Here is a tiny trained network, its code and every weight. The questions are about switching its units off for an input and a class, where a switched-off unit gives its printed mean instead of its output.

import numpy as np


def w(rows, s, z=0):
    codes = np.array(rows[::2]) - 128.0
    scale = np.full(codes.shape[1], s)
    scale[-1] = z or s
    return codes * scale


def f(y):
    return y / 2 * (1 + np.tanh(0.7978845608 * (y + 0.044715 * y**3)))


def log_softmax(a):
    a = a - a.max(-1, keepdims=True)
    return a - np.log(np.exp(a).sum(-1, keepdims=True))


def net(x, mask):
    res = np.array(x, float).reshape(1, 8) / 4 @ E
    y = f(res @ A[0][:, :-1].T + A[0][:, -1])
    res = res + np.where(mask, y, B[0][:, -1]) @ B[0][:, :-1]
    return log_softmax(res[-1] @ U[:, :-1].T + U[:, -1])


A, B = {}, {}
E = w([
[136,140,118,135],'x0',
[235,100,120,18],'x1',
[137,115,137,134],'x2',
[120,119,137,120],'x3',
[138,119,134,136],'x4',
[145,131,124,141],'x5',
[119,158,106,123],'x6',
[166,209,249,110],'x7',
],0.014)
A[0] = w([
[78,190,161,181,186],'n1',
[173,97,54,148,177],'n2',
[132,197,205,105,167],'n3',
[155,94,123,92,118],'n4',
[93,70,47,116,244],'n5',
[216,101,102,61,159],'n6',
[164,46,58,107,153],'n7',
[35,164,140,219,254],'n8',
[137,43,67,246,144],'n9',
[177,90,71,115,112],'n10',
[115,140,167,164,105],'n11',
[118,158,194,158,177],'n12',
[190,128,114,52,145],'n13',
],0.014,0.0093)
B[0] = w([
[162,99,175,194,206],'n1',
[96,109,70,70,183],'n2',
[169,196,199,153,206],'n3',
[100,145,150,89,155],'n4',
[17,107,11,129,225],'n5',
[99,170,123,74,205],'n6',
[80,134,89,104,197],'n7',
[171,83,107,199,254],'n8',
[130,88,104,159,211],'n9',
[63,169,122,89,168],'n10',
[110,146,134,139,154],'n11',
[198,106,185,181,186],'n12',
[156,243,155,38,193],'n13',
],0.011,0.024)
U = w([
[125,94,78,178,254],'0',
[174,181,195,185,114],'1',
[95,202,90,69,65],'2',
[180,252,186,86,58],'3',
],0.014,0.0022)

Each question gives the input, the list of numbers given to net, and the class t.
The units are the neurons (one row each of A and B). Each row of codes is followed by its name. A weight is (code - 128) times the scale printed after its matrix; where a second scale follows, it is the last column's (A, B and U).
mask holds one flag per neuron, in row order. A switched-off neuron (its flag False) gives its mean, the last column of its row in B, instead of its output. The means were averaged over made-up inputs and are rounded, as every weight is.
A unit's drop is (log p(t) with every unit on - log p(t) with that unit switched off) / (log p(t) with every unit on - log p(t) with every unit switched off).
The circuit of an input: a set's keep is (log p(t) with only the set's units on - log p(t) with every unit switched off) / (log p(t) with every unit on - log p(t) with every unit switched off). Starting from the 12 units with the biggest drops (on a tie, the unit counted first), units are removed one at a time, each time the one whose removal leaves the highest keep (on an exact tie, the one counted first), for as long as the keep stays at least 0.8.
units of the circuit, in order: the units of the circuit, biggest drop first
top k neurons: the k neurons with the biggest drops, biggest first
drop of u: that unit's drop, to one decimal
input [5,6,1,-2,-5,-5,4,1], class 3: units of the circuit, in order : n5
input [3,0,-1,-8,-6,0,4,1], class 1: units of the circuit, in order : n5, n13
input [3,-8,-6,-6,-6,-6,-4,1], class 1: top 2 neurons : n5, n1
input [7,0,4,-3,-7,4,1,8], class 1: top 2 neurons : n12, n6
input [-4,1,1,3,3,7,-3,0], class 2: top 2 neurons : n8, n3
input [8,1,8,0,6,5,-6,3], class 3: top 3 neurons : n8, n1, n9
input [2,1,-7,-7,3,2,-3,-3], class 2: top 2 neurons : n8, n1
input [-7,1,0,-1,-8,-5,4,1], class 3: top 2 neurons : n5, n8
input [-2,0,-7,2,-1,0,5,5], class 1: top 2 neurons : n13, n6
input [-5,5,-1,0,-7,-1,-1,1], class 3: drop of n13 : 0.2
input [1,0,-3,3,-6,-1,5,6], class 1: drop of n12 : 0.1
input [-7,-3,-1,-1,-6,8,-4,1], class 1: drop of n5 : 1.4
input [-5,-4,2,3,0,3,-4,1], class 1: drop of n2 : 0.1
